[ 97 126 136 149 153 101 131] -> z285
[173 144 130 108 106 162 128] -> z421
[119  93 109 135 131 164 113] -> z723
[119  93 109 135 131 164 165] -> z186
[150 181 161 128 134  93  91] -> z367
[102 124 135 158 153 104 133] -> z893
[ 98 125 136 158 155 101 131] -> z759
[140 173 127 150 139 129 176] -> z343
[ 76 190 175  92 170  71 110] -> z619
[168 142 130 105 110 166 133] -> z985
[125 133 127 140 139 129 140] -> z134
[136 159 155 101 132 207 207] -> z922
loc: [175] -> z619, 3
count z922: [132] -> 1
q: [ 92 170  71 110] -> z619
next: [136 159 155] -> [101]
count z134: [139] -> 1
q: [136 158 155 101 131] -> z759
next: [125 136] -> [158]

[195  70 120 171 106 193 108  72  72 160 111 159 106 129 122 101  54 107
 110 183 161  86 106 131 145]  z234
[ 85 193 198 113 170  92 144 190 195  91 133 106 117 103 137 154 141 188
 141 105  73 165 152 137 196]  z105
[167 108  92 138  57 127 234  43 109 145 108 138 137 208 111 147  83 104
  79 147 180 121  98  79 167]  z328
[ 88 171 153 117 195 161 146 193 155  89 127 136 109  72 154  84 162 125
 175 109  62 119 165 141 169]  z773
[ 83 121 143  91 145  97 148 169 157 107 159 112 207 148 166 102 191  83
 132  75 138 129 142  89 145]  z330
[142 135 233 149  95 122 107  83 121 140  94 129  52 129  79 183  81 188
 116  52 115 151 142  89 115]  z110
q: [ 83 121 140] -> z110
q: [ 83 121 143  91 145  97 148 169 157 107 159 112 207 148 166 102 191  83
 132  75 138 129 142  89 145] -> z330
count z110: [233] -> 1
q: [122 101  54 107 110 183 161  86 106 131] -> z234
loc: [170] -> z105, 5
loc: [95] -> z110, 5

[ 29  98  72 157 122  97 123 103  76] -> z763
[ 33  65  92  98 125 102 180 193  57] -> z286
[119 137 169  56 121  91 134 122  69] -> z209
[ 61  68 104  97 127 109 185 212  70] -> z874
[114  82 138  70 130 128 193 233  95] -> z487
[ 61 143 104  97 127 109 185 212  70] -> z84
[114  82 138 185 212  97 127 109  95] -> z797
[161 172 201  40 121 152  88  26 162] -> z128
q: [ 61 143 104  97 127 109 185 212  70] -> z84
q: [ 98  72 157 122  97 123 103  76] -> z763

[ 62 144  72 145 141 193 121 112 115 116 105 134 143 121 172 112 173 135
 113 121 111  94] -> z275
[132 150  74 139  96  85 136 100 142 127 160 145 115 122 119 170 137 114
 111 114  96  82] -> z542
[177 102  41 133 108 126 100 115 132 146 161 214 120 128 156 196  74 115
 120 115 113 133] -> z240
[133 158 145 115 160 110 167 110 119 115  99  43 126 127  71  82 113 133
 136 127 155 136] -> z478
[223  94 100 144 163 121 145 137 126 131 137 215 143 122  97 147  61 109
 144 144  97 144] -> z785
[ 79 151 225 138  88  82 140 148 144 121 146  94 112 127 131 124 212 128
 122 137  95  88] -> z925
[147 114 161 115 150 154 120 135  92 139 104 122  92 133 172 142  65 132
 126 122 125 175] -> z83
next: [145 115 160 110 167 110 119 115] -> [99]
count z785: [144] -> 4
q: [146  94 112 127 131 124 212 128 122 137  95  88] -> z925
q: [128 156 196  74 115 120] -> z240

[ 72 104 216 114 172  69 193 196  55] : z229
[121  95  91 122 197  70  93  73 174] : z606
[247 230  24 174 184 134  35  30 250] : z50
[117 158 228 122 171 203 216 243  71] : z535
[117 158 228 139 171 203  35  30  71] : z726
[149 182 196 151 177 212 192 214  93] : z654
[114 169 212 115 169  72 175 184 185] : z860
[ 72 104 216 114 172  69 177 186 188] : z483
[ 72 104 216 114 170  71 175 186 187] : z969
[ 82 110 204 116 168  77 169 177 183] : z787
q: [247 230  24 174 184 134  35  30 250] -> z50
loc: [188] -> z483, 9
q: [174 184 134] -> z50
loc: [182] -> z654, 2
q: [ 72 104 216 114 172  69 177 186 188] -> z483
q: [114 170] -> z969
next: [104 216 114 170  71 175] -> [186]

[113 129 143 151  36 168 160  98 111]  z139
[113 165 140 142  39 166 156  98 111]  z462
[112 133 147 165  31 171 165  97 110]  z638
[113 129 143 151  36 168 160  97 111]  z571
[155 144 129 112  40 166 154  98 111]  z711
[112 129 144 155  34 170 161  98 110]  z630
count z139: [111] -> 1
loc: [170] -> z630, 6
loc: [147] -> z638, 3
q: [155  34 170 161  98 110] -> z630
next: [112 129 144 155] -> [34]
q: [ 39 166 156] -> z462

[110 107 165 185 147 117 173 131 132  62 138 142 120 109 114  84 112 156
 114  98  82 153 109 200 109  15 155  98 120  85 182 103 183 100 126 110
 107 105 196 141 165 132 140  91] = z78
[111 105 169 128 103  73 119 104 152 125 105 130  75 101  59 198 143 153
 116 136 137 103 188 179  98 121  91 109 158 130  75 146 145 183  67 125
 121 113  91  89 210 152 192 182] = z454
[136 105  98 128 103  73 119 104 152 125 105 120  75 107  59 198  98 136
 116 136  77 103 188 179  98  40  91 109 158 130  75 146 145 183  67 125
 121 113  91  89 210 152 192 182] = z332
[110 107 165 119 147 117 173 131 132  62 138 142 120 109 114  84 112 156
 114  98  82 153 109 200 109  15 155  98 120 134 110 169 137  69 196 136
 146 113 123 103 164 174 175 132] = z392
[108 113 176 129  96  67 118 106 151 126 105 108  78  98  57 196 142  97
 117 135 138 101 186 180  99 115  90 113 146 132  74 149 129 181  65 126
 115 115  95  92 193 152 178 126] = z848
[ 81 101 102 149  80  99 126 164 171 146 146 179 133 179 121  95  87  71
 112 144  81  68 143 101 144 133 148 170 190 145 129 155 227 148  98  92
 122 187 142 151 146 118 160 153] = z138
[100 119 180 134  75  96 132 111 108 122  61  87 148 120 114 128 117 102
 102 121 120  54 184 173 138 143 123 137 180 187  90 115 158 172  72 159
  84 166 130 115 178 138 186 168] = z339
[ 81 101 102 149  80  99 126 164 171 146 146 179 133 179 121  95  87  71
 112 144  81  68 143 101 144 133 158 170 190 145 129 155 227 148  98  92
 122 187 142 151 146 118 160 153] = z952
q: [111 105 169 128 103  73 119 104 152 125 105 130  75 101  59 198 143 153
 116 136 137 103 188 179  98 121  91 109 158 130  75 146 145 183  67 125
 121 113  91  89 210 152 192 182] -> z454
q: [136 105  98 128 103  73 119 104 152 125 105 120  75 107  59 198  98 136
 116 136  77 103 188 179  98  40  91 109 158 130  75 146 145 183  67 125
 121 113  91  89 210 152 192 182] -> z332
count z332: [97] -> 0

[119 115 115 115 115] -> z539
[144  71 120 217 139] -> z165
[146 110 157 147 121] -> z854
[113 140 139 235 131] -> z120
[151 154 108 175 154] -> z660
[120 222 155  57 135] -> z438
[115  50 151  69  94] -> z920
[190 116 145 107 153] -> z532
q: [119 115 115 115 115] -> z539
loc: [107] -> z532, 4
count z539: [115] -> 4
count z660: [154] -> 2
q: [108 175 154] -> z660

[ 65 208 118  54 163 161 126 106  84  94] -> z512
[ 80 186 114  75  35  82 116 101  97  99] -> z71
[ 98 224  94 142 119 130  93 101  97  92] -> z111
[119 173 120 150 140 173 137  84 106  42] -> z97
[ 37 101 130 132  81 112 114 178 127 109] -> z359
[ 95  86 169 119 152 150 161 169 143  73] -> z832
loc: [98] -> z111, 1
q: [ 84 106] -> z97
q: [ 80 186 114  75  35  82 116 101  97  99] -> z71
next: [224  94 142 119 130  93] -> [101]
loc: [142] -> z111, 4

[111  52  78  15  16  78  59 199] : z642
[201  16 101  16 176 176  49  16] : z225
[201  16 101  65  81  68  49 101] : z533
[101  15 176 201  49  81  65 181] : z717
next: [201  16 101  65] -> [81]
q: [201  16 101  16 176 176  49] -> z225
count z225: [15] -> 0
count z642: [78] -> 2
q: [101  65  81] -> z533
count z225: [16] -> 3

[134 121 108 139  87 100  99 132  99 149 118 111 127 168 107  97 132 107
 133 128 118 149 100 129 134 146 137 121 166 139 120 112 140 122 166 101
 137 119 123 139 125 126 138 149 138 137 147  93 157 125 147 107  77 122
 137 118 101 118] : z594
[160 119 127 155 124 138 124 144 150 149 116 149 112 132  79 171 139 118
 107 128 133 127  92 160 103 122 133 134 102 134 143  84 151 113 147 100
 118 140 118 121 100 113  94 133 154 135 141 125 104 114  68 148 146 169
 162 113 141 151] : z184
[160 119 127 155 124 138 124 144 150 149 116 149 112 132  79 171 139 118
 107 128 145 127  92 160 103 122 150 134 102 134 143  84 151 113 143 100
 112 129  89 111 125 121 137 121 140 163 167 110 170  90  63  94 110 131
 141 103  99 182] : z600
[160 119 127 155 124 138 124 144 150 149 116 149 112 132  79 171 139 118
 107 128 133 127  92 160 103 122 150 134 102 134 143  84 151 113 143 100
 112 129  89 111 125 121 137 121 140 163 167 110 170  90  63  94 110 131
 141 103  99 182] : z316
q: [160 119 127 155 124 138 124 144 150 149 116 149 112 132  79 171 139 118
 107 128 133 127  92 160 103 122 133 134 102 134 143  84 151 113 147 100
 118 140 118 121 100 113  94 133 154 135 141 125 104 114  68 148 146 169
 162 113 141 151] -> z184
count z594: [132] -> 2
q: [107  97] -> z594

[119 116 126 112  88  83  87  86  44 169  87] -> z99
[159 141 115 120 180 188 191 172 124  70 179] -> z46
[140 140 109 125 199 198 194 195  94  55 184] -> z341
[ 15 104 183 155 119 116 126 110 145 129 137] -> z792
[ 17 146 126 112 142 147 140 141 109 125 144] -> z7
q: [140 141 109 125] -> z7
q: [110 145 129 137] -> z792
next: [119 116 126 110] -> [145]

[154 177  99  29 229 172] : z401
[191 207 167  25 166  26] : z798
[ 70 139  99  29 172 229] : z724
[ 50 230 181 171 235 180] : z991
loc: [26] -> z798, 6
q: [ 99  29 229 172] -> z401

[147 103 102 113 139] = z500
[111 107 156 133 230] = z505
[156 128 161 175 129] = z549
[199 148 112 210 157] = z435
[148 103  83 106 158] = z718
[132 102 174 134  98] = z885
next: [147 103] -> [102]
count z500: [103] -> 1
loc: [106] -> z718, 4
loc: [199] -> z435, 1

[ 91  98 149 121] -> z161
[116 139 124 150] -> z41
[181 163 129 103] -> z298
[127 137 145 144] -> z555
[181 163 130 109] -> z92
[178 160 138 106] -> z235
[124 121 204 129] -> z658
[113 142 176 151] -> z8
[ 89  87 140 123] -> z157
[153 133 120 107] -> z37
[140 122 109  36] -> z877
[129  96 105 115] -> z141
q: [130 109] -> z92
q: [181 163 130 109] -> z92
loc: [138] -> z235, 3

[141 143 128  83 126 159 127 166 167 171 127 128 173]  z769
[116 125 120 176 135 123 114 144 154 159 130 109 156]  z304
[142 137 101 133 160 133 109 122 121 126 124 134 112]  z433
[125 124 129 215 119  96 129  95  88  86 124 134  82]  z861
[132  94 132 120 132 128 111 120 128 120 124 132  82]  z573
[117 126 134  61 101 119 145 125 123 121 120 126 123]  z966
[128 128 132  69 111 120 132 120 103  94 132 140 101]  z700
next: [215 119  96 129  95] -> [88]
q: [128 128 132  69 111 120 132 120 103  94] -> z700
q: [141 143 128  83 126 159] -> z769
count z573: [132] -> 4

[173  80  88 139 189] = z361
[122 132 127 128  57] = z516
[122 132 127 128 133] = z162
[139 139 139 139 139] = z233
next: [ 80  88 139] -> [189]
loc: [173] -> z361, 1
count z233: [139] -> 5
q: [122 132 127 128 133] -> z162
loc: [133] -> z162, 5
next: [ 88 139] -> [189]

[119 120 124 124 117 121 119 122 122 116] = z260
[126 113  78  79 164  77 101  61 127 210] = z442
[126 113  78  79 164  77 101  61 117 178] = z124
loc: [116] -> z260, 10
q: [126 113  78  79 164  77 101  61 127 210] -> z442

[120 128  97 155] : z592
[128 168 107 142] : z322
[120 128  89 141] : z472
[128 133 119 106] : z698
[128 140 128 128] : z135
[183  26 136 127] : z368
loc: [142] -> z322, 4
loc: [133] -> z698, 2
loc: [107] -> z322, 3
next: [128 133] -> [119]
q: [128 140 128] -> z135
q: [128 168 107] -> z322
count z135: [128] -> 3

